Below is a small trained network, with its code and all its weights. Each question gives an input and a class and asks what happens when units are switched off, that is, made to give their printed mean instead of their output.

import numpy as np


def w(rows, s, z=0):
    codes = np.array(rows[::2]) - 128.0
    scale = np.full(codes.shape[1], s)
    scale[-1] = z or s
    return codes * scale


def norm(h):
    return h / np.sqrt((h * h).mean(-1, keepdims=True) + 1e-5)


def f(y):
    return y / 2 * (1 + np.tanh(0.7978845608 * (y + 0.044715 * y**3)))


def log_softmax(a):
    a = a - a.max(-1, keepdims=True)
    return a - np.log(np.exp(a).sum(-1, keepdims=True))


def net(x, mask):
    res = np.array(x, float).reshape(1, 4) / 4 @ E
    u = 0
    for l in range(4):
        y = f(norm(res) @ A[l][:, :-1].T + A[l][:, -1])
        res = res + np.where(mask[u : u + 8], y, B[l][:, -1]) @ B[l][:, :-1]
        u += 8
    return log_softmax(norm(res)[-1] @ U[:, :-1].T + U[:, -1])


A, B = {}, {}
E = w([
[119,128,252,86],'x0',
[61,71,166,185],'x1',
[180,127,179,206],'x2',
[129,125,127,129],'x3',
],0.0033)
A[0] = w([
[184,166,64,138,81],'L0N0',
[189,182,66,166,6],'L0N1',
[72,50,61,180,124],'L0N2',
[147,184,67,4,176],'L0N3',
[91,113,100,188,194],'L0N4',
[124,179,72,139,145],'L0N5',
[102,109,146,15,184],'L0N6',
[71,78,151,183,237],'L0N7',
],0.005,0.0015)
B[0] = w([
[120,120,191,255,167],'L0N0',
[123,135,234,196,155],'L0N1',
[170,121,58,57,210],'L0N2',
[157,50,109,178,255],'L0N3',
[179,114,89,104,189],'L0N4',
[161,126,142,134,164],'L0N5',
[102,48,171,171,207],'L0N6',
[109,68,80,81,222],'L0N7',
],0.0043,0.0022)
A[1] = w([
[75,123,92,200,32],'L1N0',
[135,91,117,167,172],'L1N1',
[100,153,215,199,7],'L1N2',
[210,252,235,47,70],'L1N3',
[201,101,78,184,36],'L1N4',
[52,200,91,83,42],'L1N5',
[196,222,47,170,66],'L1N6',
[116,214,225,83,61],'L1N7',
],0.0045,0.0012)
B[1] = w([
[200,159,3,30,125],'L1N0',
[110,124,135,73,223],'L1N1',
[107,151,48,100,144],'L1N2',
[226,226,70,98,181],'L1N3',
[15,132,91,150,247],'L1N4',
[101,64,108,66,52],'L1N5',
[27,74,254,177,218],'L1N6',
[146,237,19,112,137],'L1N7',
],0.0031,0.0013)
A[2] = w([
[130,141,253,156,171],'L2N0',
[51,45,32,163,252],'L2N1',
[171,103,104,197,118],'L2N2',
[147,160,139,123,68],'L2N3',
[177,174,130,105,30],'L2N4',
[43,178,191,108,30],'L2N5',
[154,91,56,179,68],'L2N6',
[94,224,136,172,169],'L2N7',
],0.0047,0.002)
B[2] = w([
[189,109,54,101,165],'L2N0',
[169,255,194,119,254],'L2N1',
[87,160,186,114,155],'L2N2',
[128,72,112,73,113],'L2N3',
[139,144,63,39,111],'L2N4',
[57,177,84,184,114],'L2N5',
[5,221,143,101,153],'L2N6',
[230,69,152,172,131],'L2N7',
],0.0036,0.0048)
A[3] = w([
[253,38,206,103,67],'L3N0',
[104,146,68,77,97],'L3N1',
[124,99,209,170,82],'L3N2',
[163,95,176,53,139],'L3N3',
[160,248,170,60,103],'L3N4',
[8,66,72,81,248],'L3N5',
[118,124,59,42,117],'L3N6',
[64,88,126,161,63],'L3N7',
],0.0052,0.0015)
B[3] = w([
[55,76,54,36,254],'L3N0',
[156,218,125,120,129],'L3N1',
[141,175,3,129,191],'L3N2',
[62,58,96,203,192],'L3N3',
[37,172,30,146,217],'L3N4',
[216,201,169,149,215],'L3N5',
[174,81,78,156,148],'L3N6',
[113,216,85,71,120],'L3N7',
],0.0036,0.0022)
U = w([
[79,230,108,166,230],'0',
[209,236,41,63,182],'1',
[70,59,87,51,220],'2',
[57,95,254,39,5],'3',
[226,126,164,213,21],'4',
],0.0051,0.0026)

Each question gives the input, the list of numbers given to net, and the class t.
The units are the neurons (one row each of A and B). Each row of codes is followed by its name. A weight is (code - 128) times the scale printed after its matrix; where a second scale follows, it is the last column's (A, B and U).
mask holds one flag per neuron, layer by layer. A switched-off neuron (its flag False) gives its mean, the last column of its row in B, instead of its output. The means were averaged over made-up inputs and are rounded, as every weight is.
A unit's drop is (log p(t) with every unit on - log p(t) with that unit switched off) / (log p(t) with every unit on - log p(t) with every unit switched off).
The circuit of an input: a set's keep is (log p(t) with only the set's units on - log p(t) with every unit switched off) / (log p(t) with every unit on - log p(t) with every unit switched off). Starting from the 12 units with the biggest drops (on a tie, the unit counted first), units are removed one at a time, each time the one whose removal leaves the highest keep (on an exact tie, the one counted first), for as long as the keep stays at least 0.8.
circuit, biggest first: the units of the circuit, biggest drop first
most important unit: the unit with the biggest drop
top k neurons: the k neurons with the biggest drops, biggest first
top k neurons in layer l: the k neurons of layer l with the biggest drops, biggest first
drop when u is switched off: that unit's drop, to one decimal
input [-2,-5,-7,2], class 0: most important unit	L2N1
input [0,6,-5,-8], class 1: circuit, biggest first	(L3N5 L0N2)
input [3,2,6,7], class 2: top 2 neurons	(L2N1 L3N0)
input [-1,-7,4,-4], class 4: circuit, biggest first	(L2N1 L0N0 L1N6)
input [3,-4,-2,-2], class 2: top 2 neurons	(L3N0 L0N3)
input [6,-7,-2,-4], class 2: circuit, biggest first	(L2N1 L3N3)
input [-1,-8,-4,8], class 0: top 2 neurons	(L0N3 L1N4)
input [-1,-7,-7,-1], class 0: top 2 neurons	(L0N3 L2N1)
input [6,-1,8,2], class 1: top 3 neurons	(L1N3 L0N3 L1N7)
input [5,0,5,2], class 1: top 4 neurons	(L0N3 L1N3 L1N7 L0N6)
input [7,-2,5,-4], class 1: top 3 neurons	(L1N3 L1N7 L0N3)
input [8,6,6,8], class 2: top 2 neurons in layer 2	(L2N0 L2N1)
input [3,-4,-2,-4], class 2: top 2 neurons	(L3N0 L0N3)
input [6,-3,7,5], class 1: top neuron	(L1N3)
input [2,-2,8,-7], class 1: top 2 neurons in layer 0	(L0N3 L0N6)
input [-2,8,-4,4], class 1: top 2 neurons	(L3N5 L0N2)
input [7,8,8,-8], class 2: top 2 neurons in layer 3	(L3N0 L3N2)
input [2,1,5,4], class 2: top 3 neurons	(L2N1 L0N7 L3N0)
input [6,3,6,-8], class 2: top 2 neurons	(L2N1 L3N0)
input [-8,8,-7,4], class 1: most important unit	L3N5
input [5,-1,-3,-2], class 2: top 2 neurons in layer 2	(L2N6 L2N0)
input [8,0,-2,3], class 2: drop when L0N6 is switched off	0.2
input [6,5,7,8], class 2: drop when L3N0 is switched off	0.3
input [2,-1,4,6], class 1: drop when L1N3 is switched off	0.3
